Each row has a class, written after it.
2, -2, 36, 27, 31, -4, 14, 14, 4, -6, -40, -9, 13, 40, -10, 15, -12, 23, -4, 23, 4, 14, -37, -5, 20, -18, 27, -26, 34, -17, 25, -8
<136>
-10, 39, -21, 31, 37, -16, 1, 13, -21, 5, -23, 50, 5, 25, -2, 1, -11, -22, -17, 33, -1, -3, -53, 42, 13, -30, -55, 25, -14, 16, 23, 9
<136>
-42, -12, 11, -16, 12, -8, 55, -12, 10, 16, -55, -18, 9, 8, -33, 7, -13, 33, 18, 30, 13, -23, 51, -28, 82, 15, -1, -30, 7, 1, 17, -32
<65>
-78, -17, 42, 41, 5, -22, 2, -29, 50, 19, -2, -4, 13, 42, 10, 28, 9, 79, 30, -34, 12, -29, -9, -36, 36, -5, 0, -33, -4, -37, 11, -3
<21>
55, -21, 7, 4, 29, 32, 32, -18, -21, -11, 18, -39, 28, 20, 45, -14, -43, -14, 14, 8, -80, 4, 34, -14, 96, 9, -6, -1, -63, -12, 21, 11
<49>
-2, 23, -9, 5, 15, 6, 11, 37, 25, 16, 29, 11, -1, -17, -29, -27, 10, 74, 28, -23, 27, 5, -45, 9, -14, -6, -27, 2, 6, -64, -36, -27
<136>
-27, 19, -14, 9, 14, 35, -40, 54, 1, 35, 16, 40, 0, -10, -44, -2, -9, 10, 23, -14, 6, -8, -58, 17, -29, -13, -33, 23, -16, -65, -20, -17
<48>
-24, -13, -24, -39, -35, 8, -29, -44, -26, -28, -4, 1, -21, 8, 38, 8, 5, -42, 4, 30, 22, -34, 82, -30, -8, 77, -1, 13, 38, 91, -5, -5
<49>
-20, 4, 11, -11, 13, -3, 57, 10, -2, 21, -25, -29, 20, -54, -37, -31, -4, 37, 16, -2, -17, -18, 32, 12, 78, 8, 22, -24, 1, -32, 0, -6
<49>
-27, 26, 1, 16, 14, -3, -64, 24, -4, 33, -29, 60, -9, 43, 18, -4, -15, -4, -52, -52, 9, -28, -45, 9, -53, 10, -19, 55, -1, 30, 37, 3
<147>
20, -10, -40, -12, 24, 1, 25, 39, -20, -29, 9, -10, -7, -46, -46, -3, 1, -4, 33, 68, 3, 6, 13, 5, 39, 5, -25, -8, -33, -10, -1, -10
<48>
35, -35, -33, 5, 16, 41, 50, -2, 9, -53, 12, -48, 31, -32, -14, 15, 11, 5, 66, 89, -15, 3, -23, 10, 64, -1, -31, -22, -32, 17, 36, -8
<131>
-4, 10, 13, 11, 2, -19, 33, -55, 2, 8, -44, -1, 7, 15, 51, 33, -2, 3, -25, -14, -4, -35, 4, -18, -15, -8, -22, 26, 10, 57, 73, 16
<153>
-10, -57, 17, 25, 9, -10, 47, -20, 2, -2, -33, -15, 15, 20, -17, 13, -4, 12, 0, 27, 23, -1, -45, -19, 57, -55, 35, -75, 0, -35, 39, 14
<49>
17, -21, 48, 27, 34, 18, -29, -29, -7, 15, 2, -21, 14, 39, 76, 23, -29, -5, 13, -32, -40, -30, -45, -11, 34, -32, -2, -12, -32, -15, 75, 28
<21>
-33, -4, -6, -27, 17, -5, 94, -13, 3, -5, -82, -8, 27, 37, -85, 5, 12, 46, -32, 31, 39, -10, 14, -3, 31, 11, -5, -17, -7, 10, -9, -31
<136>
1, -51, 11, 4, 15, 36, -8, -9, 22, -12, 1, -41, 31, -1, 33, 19, -9, 57, 78, -10, 8, -13, -28, -44, 45, -6, -9, -20, -13, -30, 51, -21
<153>
-32, -8, -13, 7, -21, -8, -18, 12, 9, 21, 32, 28, -8, -15, -28, -30, -8, -33, -4, -28, -24, -20, -13, 33, 16, -45, 27, -7, -44, -48, -87, 15
<49>
47, -44, -7, 19, 20, 7, 20, -8, -3, 3, -41, -25, 2, -9, 0, 20, -10, -12, -3, 65, -16, -11, -49, 27, 31, -76, 15, -37, -15, 2, 109, 13
<153>
17, 2, 7, -41, -5, 27, 9, 10, -4, -7, -33, -19, 14, 30, -36, -11, -3, 10, -36, 24, -19, 6, 20, 13, 6, 34, -6, 9, 9, 15, 24, -32
<136>
-9, -9, -21, -17, -18, -20, 24, -14, 2, -14, -14, -17, -6, -27, 2, 24, 17, -9, 32, 33, 44, -11, -31, 14, -21, -33, -18, -44, 22, 14, -12, 2
<21>
48, -12, -32, 22, 27, -17, 40, 8, -11, -35, 18, -18, -10, -22, -6, -24, -20, -15, 6, 42, -30, 17, 46, 23, 52, 4, 64, -20, -42, -7, -31, 19
<153>
-31, 7, -57, 8, -13, 11, -75, 33, -2, -45, 38, 41, -6, -26, 18, 11, 7, -24, 44, 51, 19, -24, -67, 19, -22, 6, -72, 44, -7, 29, 14, -16
<136>
-8, 2, 24, 12, 26, 36, 76, -11, 25, 20, -25, -39, 15, -3, -33, -3, 4, 47, 5, 35, -38, -2, 82, -36, 74, 44, -1, 0, 2, -1, 10, -15
<55>
-33, -20, -3, -48, -51, -2, -92, -31, -3, -36, -20, 21, 2, 10, 84, -11, 5, -27, -20, -36, 58, -65, -88, 9, -78, 14, -16, 58, 20, 49, 38, -30
<136>
-23, 47, -10, 6, 11, -6, -107, 25, -14, 17, -24, 81, 1, 68, -13, 14, -16, -23, -66, -11, 43, 1, -52, -4, -19, 8, -52, 46, 25, 44, 52, -15
<65>
-19, 10, 18, 5, -2, 9, 60, -21, 11, 64, -24, 1, 38, 23, -43, 1, 10, 42, -38, -21, 5, 14, -17, 1, 29, -38, -56, -28, -20, -65, 34, 6
<49>
-39, -79, -4, -5, -11, -4, -30, -65, 16, 7, -22, -1, 16, 33, 20, 28, 10, 4, -13, -6, 53, -48, -53, -36, 17, -41, -19, -38, -18, 24, 77, 19
<131>
8, -30, -14, -16, 0, -4, -2, -19, -16, 4, -14, 11, -5, 23, 23, 6, -21, -2, -4, 0, 14, -14, -36, -4, -2, -15, -27, -18, -8, 15, 54, 1
<131>
7, 26, 22, 5, -8, -10, -3, -7, -33, -51, -18, 12, 0, -10, 47, 7, -9, -92, -3, 2, 6, 9, 23, -8, -10, 34, 47, 29, 29, 51, -27, 13
<65>
-26, -62, 0, -7, -11, -42, -55, -36, -5, -34, -10, 4, -10, 12, 69, 10, -25, -1, 14, 4, 9, -24, 65, -62, 58, 10, 36, 4, 29, 39, 20, 5
<147>
-1, -11, 15, 3, -3, -43, -21, -20, -14, -23, -53, 19, 0, 37, 59, 3, -17, -43, -43, -2, 24, -5, 0, -21, -1, -10, -2, 17, 3, 47, 33, 2
<131>
-92, -10, -5, -30, -33, -9, -43, -37, 8, -35, -21, 12, -1, -7, 3, 12, 24, 6, 6, 40, 79, -54, 14, -26, 4, 43, -13, 19, 38, 32, -22, -30
<55>
-73, -7, 7, -23, -19, 48, -40, -6, -1, 21, -6, 28, -2, 22, -74, 12, 3, -45, -33, 6, 14, -25, 29, -25, 15, 30, 9, -9, 34, 6, -39, 3
<48>
68, 3, -11, -8, 19, 48, 75, 32, -3, 23, -19, -33, 3, 7, -55, -2, -25, 14, 27, 60, -66, 60, 79, 16, 32, 15, 8, -8, -23, -26, -26, -32
<55>
-74, -24, -27, -8, -32, 28, -58, 27, 14, -8, 6, 62, -3, -4, -66, -5, 30, -5, 8, 4, 50, -3, 14, -18, 1, 5, -8, 25, 10, -18, -48, -17
<147>
-13, -9, -6, -16, -8, -1, 28, -3, 26, -30, 9, -33, 15, -57, -22, -15, 45, 56, 39, 16, 33, -9, 8, -6, 30, 19, -14, -13, 18, 2, 16, -16
<153>
-32, 13, -14, -9, -32, -17, -32, -25, -8, -35, -23, 26, -17, -7, 72, 16, -13, -62, -8, 12, 48, -38, -45, -17, -54, 7, -14, 36, 44, 67, -29, -9
<55>
41, 57, 11, 49, 39, -18, -20, 14, -8, 21, -4, 36, -1, 39, 24, 2, -40, -4, -44, -7, -32, 29, -13, 28, 4, -3, -1, 50, -43, -9, 21, 4
<55>
78, 24, -28, 8, 35, 41, 16, 53, -3, 4, 7, -25, -26, -1, -22, -17, -18, -54, 0, 42, -56, 28, 83, 11, 24, 16, 9, 4, -46, 28, -62, -1
<21>
0, -7, -2, -26, -19, -26, -22, -5, 12, 15, 54, 25, -6, 24, -37, -28, 1, 48, -15, -70, -7, 10, 21, 18, 1, -29, 12, 2, -69, -87, -79, -4
<21>
36, -46, 30, -23, -10, 34, -82, -42, 3, 39, 2, -17, 19, 44, 64, 27, -9, -36, -18, -74, -11, -11, -14, -36, -35, -38, -6, 12, -8, 22, 30, 31
<147>
-27, 20, -43, -52, -56, -30, -114, 10, 14, -40, 27, 36, -11, 14, 30, -31, -5, -29, -35, -32, 79, -27, -52, 15, -66, 37, -12, 45, -4, 28, -73, -46
<65>
-48, -36, -25, -33, -23, 17, -38, 16, 19, -20, 9, 3, 11, -19, -48, -44, 3, -2, 1, -7, 26, -22, -32, 13, 41, 41, 36, -14, -6, -3, -33, -28
<48>
-38, -27, -12, -7, -11, -19, -64, 8, -6, -6, 3, 26, -10, -19, -26, -17, 23, -37, -36, -6, 45, -21, -4, -9, -20, -13, 21, -11, 14, 6, -24, 28
<131>
20, -32, -31, -6, 3, 25, -58, 22, 2, -36, 67, -27, -1, -51, -12, -21, 15, -20, 30, -9, -1, -2, 8, -5, 24, 30, 45, -25, -21, 10, -37, 27
<21>
-23, -33, -1, -26, 14, 48, -12, 3, 4, 19, 0, -4, -1, 17, -101, 21, 25, 26, 2, 36, -5, -34, 29, -28, 20, 2, 2, -25, 28, 6, 12, -2
<65>
-47, -11, -6, -19, -32, -7, -12, -24, 13, -25, -28, 7, -1, 10, 12, 9, -2, 7, -15, 15, 64, -24, -52, -17, -11, 29, -4, -9, 37, 36, 16, -29
<55>
-3, 48, -25, -28, -28, 13, 53, -9, -30, -61, 3, 5, -33, -31, 20, 8, -9, -52, 29, 67, 17, 8, 78, -9, -10, 114, -2, 26, 64, 76, -39, -28
<48>
-9, 4, -34, -37, -45, -26, 18, -26, -12, -55, 38, -11, -23, -78, 28, -28, 25, -23, 25, 15, 18, -36, 40, 11, -9, 47, 17, 13, 26, 51, -54, 3
<49>
13, -40, 22, -13, -21, 52, -30, -68, -10, -15, 25, -29, 46, -5, 71, 33, 24, -1, 69, -14, 4, -13, -19, -20, 21, 6, -38, 15, -16, 8, 86, 9
<49>
-30, -15, -38, -4, -14, -10, 6, 14, 5, -23, -34, 47, -10, 23, -41, -31, -11, 38, -14, 59, 33, -1, -27, 37, 30, 8, 17, 6, 11, -17, 29, -56
<136>
-50, -8, 30, 6, -18, -9, -63, -25, 10, 28, 4, 17, -2, -8, 7, -13, 33, -35, -71, -59, 15, -52, -35, 5, -45, -23, 19, 2, 9, 9, 25, 51
<153>
-35, -31, 27, 33, -17, -23, 32, 9, 8, 12, -45, 25, 4, 40, -1, 11, -8, 3, -6, 7, -41, -4, -26, -2, 0, -63, 2, -5, -10, -41, 22, -7
<49>
-51, 21, 31, -42, -57, 19, 4, -3, 26, 31, -14, 4, 31, 49, -13, -3, 8, 45, 20, -55, -8, 9, 22, 1, -48, 19, -44, 30, 4, -60, -78, -58
<49>
16, -18, 9, 12, 10, 5, 28, -17, 2, 6, -23, 6, 15, 57, -3, 5, -17, 44, -14, 16, -3, 26, 15, -19, 17, 0, 1, -9, 9, -33, 33, -16
<131>
7, -16, -25, -21, -21, 19, -7, -39, 10, -27, 30, -18, 4, -65, 25, -37, 18, 6, 11, -14, 49, -25, -1, 3, 14, 32, 45, -1, 22, 7, -5, 4
<153>
50, 19, 3, 50, 29, -44, 21, -11, -25, -39, -13, 14, 3, 30, 72, 6, -57, -37, -20, 36, -5, 39, -63, 18, 35, -25, 27, -7, -9, 3, 16, 13
<55>
2, 48, 6, 18, 4, -53, 33, -2, 2, -24, -13, 28, -1, 62, 60, 21, -23, 26, 10, -26, -5, 18, -38, 21, -30, 28, -46, 31, -19, 41, 7, -18
<147>
47, -29, -15, 4, 14, -12, 20, -21, -29, -26, -12, -30, -36, -33, 35, 12, -12, -54, -4, 63, -17, -27, 27, 4, -16, 1, 63, -12, 11, 62, 15, 32
<55>
54, 35, -30, -4, 41, -6, 80, 38, -10, 32, -2, -4, -22, 21, -73, -29, -14, 41, -7, 36, -17, 54, 91, 23, 2, 26, 4, -27, -11, -36, -77, -14
<131>
18, 2, -43, 6, 8, -29, -50, 65, -5, -44, 74, 29, -28, -28, -15, -49, 0, -12, 23, -3, -16, 21, -1, 35, 24, 10, -2, 6, -73, -13, -53, 3
<153>
6, -15, 9, 27, 3, -26, -38, -25, 23, -17, 21, -26, 31, 20, 76, 18, -16, 6, 15, -17, -7, 15, -36, -30, 22, 15, -10, -6, 12, 19, 29, 9
<48>
15, -1, -4, 46, 41, 26, -41, 20, 14, 11, 1, -2, 20, 24, 7, 19, -10, 20, 26, 22, 18, 21, -36, -10, 22, -5, -10, -7, -1, -16, 36, -3
<136>
-39, 18, 9, 17, 4, -41, 11, -1, 5, -21, -10, 19, 2, -17, 57, -22, -6, 23, 13, -14, 31, -21, -51, 3, 23, 20, -35, 6, 11, 12, 43, -11
<131>
-12, 17, -9, 21, -10, -24, -8, -1, -20, -9, -38, 15, -9, -3, 18, 8, 4, -78, -29, 34, 27, 5, 17, 1, -22, -4, 24, -8, 45, 50, -29, 23
<49>
